Here is a tiny trained network, its code and every weight. The questions are about switching its units off for an input and a class, where a switched-off unit gives its printed mean instead of its output.

import numpy as np


def w(rows, s, z=0):
    codes = np.array(rows[::2]) - 128.0
    scale = np.full(codes.shape[1], s)
    scale[-1] = z or s
    return codes * scale


def f(y):
    return np.maximum(y, 0)


def log_softmax(a):
    a = a - a.max(-1, keepdims=True)
    return a - np.log(np.exp(a).sum(-1, keepdims=True))


def net(x, mask):
    res = np.array(x, float).reshape(1, 6) / 4 @ E
    y = f(res @ A[0][:, :-1].T + A[0][:, -1])
    res = res + np.where(mask, y, B[0][:, -1]) @ B[0][:, :-1]
    return log_softmax(res[-1] @ U[:, :-1].T + U[:, -1])


A, B = {}, {}
E = w([
[88,220,133,127],'x0',
[135,162,46,20],'x1',
[99,214,92,129],'x2',
[106,159,220,73],'x3',
[36,11,99,84],'x4',
[2,157,171,160],'x5',
],0.0059)
A[0] = w([
[177,139,84,94,114],'n0',
[95,213,140,111,22],'n1',
[145,187,187,158,137],'n2',
[45,82,49,188,74],'n3',
[113,74,170,170,19],'n4',
[138,54,111,82,86],'n5',
[147,198,34,91,172],'n6',
[178,85,114,128,192],'n7',
[131,159,133,160,122],'n8',
[81,167,145,210,151],'n9',
[252,188,89,202,114],'n10',
[140,205,80,47,74],'n11',
[51,114,89,133,130],'n12',
[162,124,211,123,35],'n13',
[201,163,104,171,104],'n14',
[182,163,163,102,255],'n15',
[128,126,170,63,219],'n16',
[98,184,185,195,143],'n17',
[81,115,93,136,90],'n18',
[55,174,161,119,159],'n19',
],0.013,0.0053)
B[0] = w([
[64,167,162,107,186],'n0',
[156,201,111,49,174],'n1',
[91,177,163,144,206],'n2',
[106,111,231,189,200],'n3',
[82,89,121,41,167],'n4',
[198,117,209,78,196],'n5',
[49,147,150,19,240],'n6',
[195,130,64,165,214],'n7',
[101,124,165,119,161],'n8',
[98,195,137,152,213],'n9',
[127,106,2,220,254],'n10',
[163,83,34,52,207],'n11',
[164,136,201,167,195],'n12',
[111,111,51,164,160],'n13',
[125,103,75,188,197],'n14',
[188,134,122,224,235],'n15',
[241,140,93,135,208],'n16',
[117,198,139,180,223],'n17',
[126,134,179,150,159],'n18',
[202,209,136,96,215],'n19',
],0.026,0.0078)
U = w([
[205,119,151,182,254],'0',
[196,125,114,57,128],'1',
[146,145,68,171,148],'2',
[127,136,208,119,115],'3',
[142,230,114,132,62],'4',
[127,2,161,145,49],'5',
],0.0075,0.0078)

Each question gives the input, the list of numbers given to net, and the class t.
The units are the neurons (one row each of A and B). Each row of codes is followed by its name. A weight is (code - 128) times the scale printed after its matrix; where a second scale follows, it is the last column's (A, B and U).
mask holds one flag per neuron, in row order. A switched-off neuron (its flag False) gives its mean, the last column of its row in B, instead of its output. The means were averaged over made-up inputs and are rounded, as every weight is.
A unit's drop is (log p(t) with every unit on - log p(t) with that unit switched off) / (log p(t) with every unit on - log p(t) with every unit switched off).
The circuit of an input: a set's keep is (log p(t) with only the set's units on - log p(t) with every unit switched off) / (log p(t) with every unit on - log p(t) with every unit switched off). Starting from the 12 units with the biggest drops (on a tie, the unit counted first), units are removed one at a time, each time the one whose removal leaves the highest keep (on an exact tie, the one counted first), for as long as the keep stays at least 0.8.
circuit, biggest first: the units of the circuit, biggest drop first
most important unit: the unit with the biggest drop
top k neurons: the k neurons with the biggest drops, biggest first
drop of u: that unit's drop, to one decimal
input [-1,8,-5,8,-7,-3], class 2: most important unit -> n15
input [3,0,-6,-6,6,1], class 5: circuit, biggest first -> (n19, n17, n3)
input [-6,-2,-5,0,4,0], class 1: top 2 neurons -> (n15, n4)
input [-5,2,4,-7,7,1], class 3: circuit, biggest first -> (n10, n3)
input [-4,5,0,1,5,8], class 3: circuit, biggest first -> (n10, n3)
input [-5,-3,7,-7,0,8], class 3: circuit, biggest first -> (n3, n10)
input [3,7,5,-8,0,-2], class 1: top 2 neurons -> (n6, n11)
input [-5,4,8,-2,-8,2], class 2: top 3 neurons -> (n10, n14, n11)
input [2,-5,-2,-3,2,-8], class 2: top 3 neurons -> (n10, n3, n12)
input [-3,-8,-7,5,-2,3], class 4: top 2 neurons -> (n10, n17)
input [-6,-8,-7,-3,2,4], class 5: top 2 neurons -> (n4, n19)
input [7,7,5,-1,8,5], class 1: top 2 neurons -> (n11, n19)
input [-6,-7,-1,6,-8,-4], class 2: drop of n10 -> 0.1
input [0,-1,-1,-8,-7,2], class 2: drop of n10 -> 0.2
input [-5,4,3,2,5,-5], class 1: drop of n2 -> 0.0
input [0,-8,2,-4,4,6], class 3: most important unit -> n3
